[-12 -11   9  24   5   8  15  23  33 -15  12   1   3   4  13  17 -20  14
   5  -9  19 -16 -32  -8  -7  -5   7  -3] -> 9
[ 15 -17 -11   1   9   1  -6  -6 -13  -9  46   9  17  -6   7  15  25  -3
  -5 -19   1  -7  11  -5 -17  -3  11  -6] -> 10
[ -2   3   5   3   7  -2  -3   2   8   8 -30  -5   3   8  -6  -9  -1  16
   2  15  -2   5 -10   1  10   1  -2   3] -> 14
[  4  -6  -3   0  11  -2   8  -1 -11  -5 -10   5   3  -6   5  -5  11  -1
  -8 -10   3  -4  -1  -4 -14 -12  10  -3] -> 1
[  0   7   4 -11  35  -5   3  -6 -15  15  -8  -7  14   3 -15 -21 -23  -2
   1  -4  -8   4   5  -6   4   6 -11  -3] -> 17
[ -3   7   3  -5  -1  -1   1  -1   3   5  -3  -4  -2   2  -3 -11 -21  -6
   5  -6  -3  -1   2   0   7   5  -8   1] -> 10
[  9  -9 -11   7 -20  13 -25  -6  10   5  46   5   8  11  -2  26 -38   6
   5   8  -7   2  11   3  16  16   8   8] -> 19
[  8   7   3  15   7 -11  13   6  -2   9 -24   5  15   2   7   3  37  13
   9  -3   2  -8  -5  -4  14   1 -10   2] -> 20
[  6  -3  -3   4  20  -4  -3   6   1  -6  -3   1  10  -5   5   4  21  -4
  -6  -4   4  -5   2  -4 -14 -12   2 -10] -> 10
[  8 -17  -7  11   3   9 -22  -4  13  -2   6   7   3   8  -1   7   7  18
  -4  11   0  -3  -3   1  -3  -2  15   5] -> 5
[  9  -6  -3   6  33   0 -17   7  19  -6  20   2  17  -4   0  18  -3   3
  -4  -7   3  -3   2  -4  -2 -20   2  -6] -> 10
[  0  -5  -6   4  11   3  12  -4  13  -7   4  -2   1   5   2  -2   5   3
   0   3  -1  16 -10   0   3 -15   8   0] -> 11
[ -2   5   3   2  -1  -4  12   5  -7  -1 -12  -3  -4   0   2  -6  -5   9
  -1  -7   1 -10   2   1  -7   7  -8  -1] -> 9
[ -2   4   1 -11 -22  -3 -28 -12  -1  19   7  -1  -7  -9  -5 -17   4  22
   2   2  -8  -5  11   9   2   1  -1   5] -> 6
[  3 -10  -7 -16   5   3 -44  -8  11   1  10   5   9  -6  -4   4  30 -31
   4  13   3  17  -6  -4   2 -22  14  -6] -> 11
[ -2   4   6 -14  -9  -7  19   6 -21  -2 -14  -1  11  -9   1  -4  14  -5
  -1  -4   3 -17  -3  -4   0  16  -8  -6] -> 8
[ -1   3   2   7  -9   0   3   0  -6   4 -16  -1  -6   1   2  -8   7  -7
  -3   4   0  -9   2   1  -3  10  -1  -2] -> 11
[  7  -3 -10 -10 -20  -3  -3 -10 -19   0   3   7  -3  -5   1  -2  24  -4
  -5   0  -3   7   7   3 -10   1   6   0] -> 6
[ -3   6   4  -3   6  -2   0   0   1   5 -10  -4   0   2  -4 -11  -7  -2
   4   0  -3   1   0   0   5   1  -6   1] -> 11
[  4  -1  -1   2   1   0  31   3  -7  -6  -6   2   4   1   6   2   2  14
  -6  -6  -1  -2   2  -1 -12   9   2   0] -> 6
[  1   7   3 -25  33  -4  11 -10  -3  -8 -41   1  13  -4   4  -6  15  -8
   6  24  -1   6  -1  -3  -3  -4  -7  -9] -> 11
[ -2   6   3   1  -2  -9   7   3  -7  -4  -8  -1  -4 -10   4  -6  37  -6
   1 -11   3  -2  -1   0 -11  -3  -6  -6] -> 8
[  6  -8  -5  -5 -10   8 -13  -4  -4   5   3   6   8   3  -3   7 -25  10
  -3   9  -6  -5   8   0   8   9   8   6] -> 6
[  7 -10  -6  18 -22   8  -3  -5 -16   9 -16   4  -4   7   4   5  -7  -5
  -9  15  -3 -14  13   2  -6  19  12  -2] -> 12
[ -9  10   3 -20  -6  -3 -11   0  16   4  -9  -6  -4  -3  -3 -17  19 -32
  11  10   0  12  -7   0  16 -16  -6   0] -> 9
[ -7   7   2   8 -12   4 -20   0   2  10   0  -3  -9   6  -4  -3 -17  14
   2   7  -7   9   3   5  24   6  -3   8] -> 9
[ -7   8   2 -16   2  -1  -2   2  16  -1  13  -4   0   1  -5  -1 -25   8
   9  -5  -3  15  -5   0  17 -11  -9  10] -> 5
[ -1   3   0   5   6   1 -16   1  -1   6  -4  -2  -1   2  -4  -5   4  16
  -1  11  -5   8   2   0   7   5  -1   2] -> 11
[ -6   0   3 -10  -9  -1  22   2 -15   1  -7  -4   9  -1  -3  -5 -24   0
   2   1   3  -9 -13  -1  15   8  -2  -2] -> 13
[ -1 -11   3  -3  -6  -1  25   1 -31   3   2  -1  21  -2  -9   1 -40   6
   2   0   5 -17 -24  -4  22  12   6  -4] -> 20
[ -6  -2   1  16 -28   6 -10   7  13  12  24  -4 -16  10  -9  -3 -39   8
   0 -10  -2   3  -1   5  18  17   3  12] -> 9
[  1  -3  -3  -2 -13   1  -5   1   6  -6   7   4  -1  -4   2   7  17 -10
  -1   3   3   3  -4   0  -2  -8   4  -1] -> 7
[ 6 -7 -4  0 -5  2 -5 -1 -5  3  9  4  3  0  1  7  2  2 -4 -3  0  1  4  0
 -5  2  8  0] -> 9
[ -4   1  -1  17  19  -6  17   2   6  -7  18  -7 -10  -2   2  -3  10  -7
   2 -20   6  17 -15  -2  -4 -31   2  -8] -> 20
[ -3   6   4  17  -4   4  15   5  -2   7  -4  -3  -7  12  -3   2 -63  31
  -1  -3  -6 -15  12   5  15  23 -10  10] -> 9
[ -3  -1  -2   4  -7   5 -18  -3  -5   9  -1   0  -9   4  -7  -2 -49   3
  -1   2  -5  -6   6   3  15  -3   2   9] -> 6
[  4  -6  -4   5  -3   5  -1  -2  -7   0   8   3   2   4  -2   5 -24  12
  -5   2  -2  -3   6   1  -1   8   7   3] -> 8
[ 11 -15 -17 -10  -1   8 -19  -6   2  -2   2   5   5   6   1   4 -23   3
   0  18  -5   7  13   0   0 -15  10   0] -> 8
[  6  -3  -2  -2   9  -3  -1   2  -3  -8   0   1   7  -9   4   0  44  -8
  -4  -7   6   1  -6  -4 -19  -9   2  -9] -> 9
[ -7   7  10   8  -9   3 -27  -1  42  -8 -42  -7 -15  11   6 -16  48  16
  11  35   5 -15 -20  10   5  -4  -8   9] -> 0
[ -5   6   3 -21  20  -7 -11   9  20 -12  35  -2   8  -9  -3   8   3  13
  13 -16   4  20 -16  -3   8 -22 -13   3] -> 8
[  7  -7  -6 -14  19   5  -6 -12  -2  -4 -13   6  16   1   2   4 -13   4
  -1  25  -4   2   3  -2  -3   4   7  -3] -> 9
[ -5  -1  -2   4  -8   1 -15   2  -7  -9  14  -3 -12 -10   2   2  19   9
 -14   3   2  17   0   4 -17   3   7  -6] -> 0
[  1   0  -1 -13 -19   7  -5  -1 -11   8  -4   4   6   1  -3   1 -24   4
  -1   8  -6  -7  14   0  11  20  -1   7] -> 5
[  6  -3  -1 -17  -6  -4  -5   3 -17  -3  -7   8  15 -11   4   5  41 -10
  -5  -2   3 -12   8  -5 -16  10   3  -8] -> 3
[ -2  -1   0  -6  -8  -2  10  -1 -15  -5 -10   2  -3  -6   3  -8  23  -1
  -1  -9   2   1  -5  -1  -9  -5  -1   0] -> 5
[  2  -3  -4  -7  -8   6  -5  -9  -2   4  -8   2   4   5  -2   2 -24   1
   0  17  -7   3   6   1  10   7   4   4] -> 10
